Below are the code and all the weights of a small trained network. Each question names an input and a class and asks about switching units off, where a switched-off unit gives its printed mean instead of its output.

import numpy as np


def w(rows, s, z=0):
    codes = np.array(rows[::2]) - 128.0
    scale = np.full(codes.shape[1], s)
    scale[-1] = z or s
    return codes * scale


def norm(h):
    return h / np.sqrt((h * h).mean(-1, keepdims=True) + 1e-5)


def f(y):
    return y / 2 * (1 + np.tanh(0.7978845608 * (y + 0.044715 * y**3)))


def log_softmax(a):
    a = a - a.max(-1, keepdims=True)
    return a - np.log(np.exp(a).sum(-1, keepdims=True))


def net(x, mask):
    res = np.array(x, float).reshape(1, 5) / 4 @ E
    u = 0
    for l in range(3):
        y = f(norm(res) @ A[l][:, :-1].T + A[l][:, -1])
        res = res + np.where(mask[u : u + 4], y, B[l][:, -1]) @ B[l][:, :-1]
        u += 4
    return log_softmax(norm(res)[-1] @ U[:, :-1].T + U[:, -1])


A, B = {}, {}
E = w([
[82,131,79,138,254,123,173,114,116,125,129],'x0',
[129,128,128,129,129,129,126,132,129,125,125],'x1',
[148,65,145,182,130,136,134,91,116,55,178],'x2',
[69,100,183,68,109,128,158,217,80,116,174],'x3',
[124,129,129,129,125,132,128,126,126,128,126],'x4',
],0.0096)
A[0] = w([
[9,89,82,75,208,148,217,246,49,141,198,2],'L0N0',
[102,65,172,152,118,61,207,99,46,56,206,100],'L0N1',
[103,233,115,22,94,27,100,186,110,255,52,38],'L0N2',
[100,214,72,106,253,111,168,99,142,159,64,91],'L0N3',
],0.0027,0.0041)
B[0] = w([
[241,179,252,102,146,71,143,1,161,115,60,246],'L0N0',
[162,114,140,186,118,186,107,156,183,163,143,213],'L0N1',
[94,151,104,124,102,197,85,98,167,24,160,241],'L0N2',
[163,128,89,209,209,147,128,128,114,212,118,252],'L0N3',
],0.0052,0.0018)
A[1] = w([
[154,91,129,158,152,63,157,58,108,76,115,64],'L1N0',
[187,151,76,168,54,167,45,90,177,129,105,72],'L1N1',
[40,114,115,106,236,133,197,181,102,100,171,55],'L1N2',
[122,253,119,35,114,98,123,164,122,215,44,253],'L1N3',
],0.0064,0.0048)
B[1] = w([
[151,147,113,90,101,170,91,73,139,99,144,153],'L1N0',
[142,144,201,110,254,102,200,71,87,116,119,190],'L1N1',
[207,162,161,142,149,129,118,26,154,123,94,183],'L1N2',
[55,162,115,81,121,114,111,141,173,121,95,254],'L1N3',
],0.0094)
A[2] = w([
[117,152,76,114,135,124,116,143,147,165,106,78],'L2N0',
[136,135,1,168,156,140,123,114,130,143,125,116],'L2N1',
[131,146,98,130,144,124,122,135,127,180,117,37],'L2N2',
[137,155,131,115,144,103,134,119,143,213,76,2],'L2N3',
],0.015,0.006)
B[2] = w([
[245,73,143,192,119,142,139,130,95,130,174,225],'L2N0',
[77,79,81,128,61,159,90,174,172,133,146,254],'L2N1',
[137,103,161,170,135,80,172,149,61,156,121,155],'L2N2',
[97,148,120,148,162,71,183,155,55,165,101,253],'L2N3',
],0.013,0.0063)
U = w([
[99,248,150,88,205,55,173,117,88,163,42,91],'0',
[248,109,190,173,203,152,148,8,115,69,158,228],'1',
[99,78,45,210,130,109,138,214,107,201,114,149],'2',
[71,90,49,137,109,221,38,91,224,89,164,155],'3',
[57,174,108,39,47,139,68,214,165,124,119,112],'4',
[178,52,181,165,27,156,107,212,65,102,220,2],'5',
],0.015,0.0027)

Each question gives the input, the list of numbers given to net, and the class t.
The units are the neurons (one row each of A and B). Each row of codes is followed by its name. A weight is (code - 128) times the scale printed after its matrix; where a second scale follows, it is the last column's (A, B and U).
mask holds one flag per neuron, layer by layer. A switched-off neuron (its flag False) gives its mean, the last column of its row in B, instead of its output. The means were averaged over made-up inputs and are rounded, as every weight is.
A unit's drop is (log p(t) with every unit on - log p(t) with that unit switched off) / (log p(t) with every unit on - log p(t) with every unit switched off).
most important unit: the unit with the biggest drop
k most important neurons: the k neurons with the biggest drops, biggest first
top k neurons in layer l: the k neurons of layer l with the biggest drops, biggest first
drop when u is switched off: that unit's drop, to one decimal
input [2,-5,1,4,-3], class 1: most important unit	L1N3
input [0,3,0,-3,-4], class 0: 3 most important neurons	[L1N1 L2N0 L0N2]
input [1,7,5,4,-2], class 1: top 2 neurons in layer 1	[L1N3 L1N2]
input [1,6,1,1,6], class 1: 3 most important neurons	[L2N1 L1N3 L2N3]
input [6,1,1,0,3], class 3: top 2 neurons in layer 2	[L2N1 L2N0]
input [-6,3,-6,0,-7], class 0: 2 most important neurons	[L1N1 L2N1]
input [1,-5,-4,-6,1], class 2: 2 most important neurons	[L2N1 L0N3]
input [-6,-8,6,-1,7], class 1: 2 most important neurons	[L2N1 L1N1]
input [-6,1,1,0,-4], class 1: 4 most important neurons	[L2N1 L1N1 L1N3 L2N3]
input [1,-3,-7,-5,4], class 2: 2 most important neurons	[L2N0 L0N3]
input [2,2,-7,0,6], class 2: 3 most important neurons	[L1N1 L2N0 L0N3]
input [-4,-3,0,1,2], class 4: 3 most important neurons	[L2N0 L2N3 L1N2]
input [2,5,-7,-7,-2], class 2: 2 most important neurons	[L2N1 L2N0]
input [-4,7,0,8,4], class 4: most important unit	L2N0
input [2,0,-6,-6,5], class 2: top 2 neurons in layer 2	[L2N1 L2N0]
input [-2,-3,-1,6,-7], class 4: top 2 neurons in layer 2	[L2N0 L2N3]
input [3,-2,1,3,3], class 1: 2 most important neurons	[L1N3 L2N3]
input [8,-2,5,-3,0], class 3: drop when L2N1 is switched off	0.2
input [-2,1,-1,4,1], class 4: drop when L2N0 is switched off	0.1
input [8,-8,3,-5,-1], class 3: top neuron in layer 2	[L2N1]
input [8,-4,2,-7,-6], class 3: drop when L2N1 is switched off	0.6
input [5,7,1,2,-3], class 1: drop when L1N3 is switched off	0.6
